Here is a tiny trained network, its code and every weight. The questions are about switching its units off for an input and a class, where a switched-off unit gives its printed mean instead of its output.

import numpy as np


def w(rows, s, z=0):
    codes = np.array(rows[::2]) - 128.0
    scale = np.full(codes.shape[1], s)
    scale[-1] = z or s
    return codes * scale


def f(y):
    return np.maximum(y, 0)


def log_softmax(a):
    a = a - a.max(-1, keepdims=True)
    return a - np.log(np.exp(a).sum(-1, keepdims=True))


def net(x, mask):
    res = np.array(x, float).reshape(1, 2) / 4 @ E
    y = f(res @ A[0][:, :-1].T + A[0][:, -1])
    res = res + np.where(mask, y, B[0][:, -1]) @ B[0][:, :-1]
    return log_softmax(res[-1] @ U[:, :-1].T + U[:, -1])


A, B = {}, {}
E = w([
[169,62,112,227,175,249,102,83,111,173,163],'x0',
[105,111,182,120,52,89,219,113,171,152,212],'x1',
],0.016)
A[0] = w([
[69,254,156,121,98,97,136,157,202,79,47,134],'neuron 1',
[168,117,181,120,67,85,173,75,206,188,178,52],'neuron 2',
[142,55,135,184,121,166,83,97,131,139,161,47],'neuron 3',
[210,131,65,149,196,122,111,55,123,159,179,255],'neuron 4',
[99,140,143,110,101,154,153,154,115,204,232,130],'neuron 5',
[185,135,77,119,214,148,106,115,56,83,50,135],'neuron 6',
],0.0074)
B[0] = w([
[155,110,81,142,97,158,127,179,133,99,181,252],'neuron 1',
[210,173,89,133,107,113,121,76,159,147,106,227],'neuron 2',
[134,108,74,164,44,140,180,189,120,131,74,194],'neuron 3',
[138,153,132,117,69,106,154,131,110,164,229,240],'neuron 4',
[169,216,174,109,168,109,84,107,151,182,100,203],'neuron 5',
[128,245,163,122,113,103,101,117,125,131,112,243],'neuron 6',
],0.013)
U = w([
[142,202,135,129,117,95,87,64,126,146,68,75],'0',
[117,111,51,177,70,133,197,212,101,114,162,59],'1',
[76,136,195,82,122,115,124,117,102,127,218,254],'2',
[2,86,157,132,151,102,156,110,100,161,25,78],'3',
[21,69,121,176,195,125,141,62,111,111,68,80],'4',
],0.0086,0.0084)

Each question gives the input, the list of numbers given to net, and the class t.
The units are the neurons (one row each of A and B). Each row of codes is followed by its name. A weight is (code - 128) times the scale printed after its matrix; where a second scale follows, it is the last column's (A, B and U).
mask holds one flag per neuron, in row order. A switched-off neuron (its flag False) gives its mean, the last column of its row in B, instead of its output. The means were averaged over made-up inputs and are rounded, as every weight is.
A unit's drop is (log p(t) with every unit on - log p(t) with that unit switched off) / (log p(t) with every unit on - log p(t) with every unit switched off).
The circuit of an input: a set's keep is (log p(t) with only the set's units on - log p(t) with every unit switched off) / (log p(t) with every unit on - log p(t) with every unit switched off). Starting from all 6 units, units are removed one at a time, each time the one whose removal leaves the highest keep (on an exact tie, the one counted first), for as long as the keep stays at least 0.8.
units of the circuit, in order: the units of the circuit, biggest drop first
unit that matters most: the unit with the biggest drop
k most important neurons: the k neurons with the biggest drops, biggest first
drop when u is switched off: that unit's drop, to one decimal
input [5,5], class 0: 2 most important neurons -> (neuron 5; neuron 1)
input [-7,6], class 1: 2 most important neurons -> (neuron 1; neuron 6)
input [2,-2], class 2: unit that matters most -> neuron 2
input [-4,8], class 0: 2 most important neurons -> (neuron 2; neuron 5)
input [-6,3], class 1: 2 most important neurons -> (neuron 1; neuron 6)
input [-5,6], class 0: 4 most important neurons -> (neuron 2; neuron 5; neuron 4; neuron 3)
input [3,0], class 2: 2 most important neurons -> (neuron 1; neuron 2)
input [-2,-1], class 2: 2 most important neurons -> (neuron 3; neuron 2)
input [-2,5], class 0: 3 most important neurons -> (neuron 2; neuron 4; neuron 5)
input [5,-3], class 1: 2 most important neurons -> (neuron 3; neuron 5)
input [-1,-3], class 2: 2 most important neurons -> (neuron 2; neuron 5)
input [-3,6], class 0: 3 most important neurons -> (neuron 2; neuron 5; neuron 4)
input [-7,-6], class 1: 3 most important neurons -> (neuron 1; neuron 5; neuron 2)
input [8,-3], class 1: most important neuron -> (neuron 3)
input [-3,-3], class 2: 3 most important neurons -> (neuron 2; neuron 3; neuron 5)
input [-8,6], class 1: drop when neuron 1 is switched off -> 3.0
input [-6,4], class 1: drop when neuron 1 is switched off -> 1.9
input [3,-1], class 2: drop when neuron 4 is switched off -> 0.2
input [4,-2], class 1: drop when neuron 3 is switched off -> 1.1
input [7,7], class 0: units of the circuit, in order -> (neuron 5)
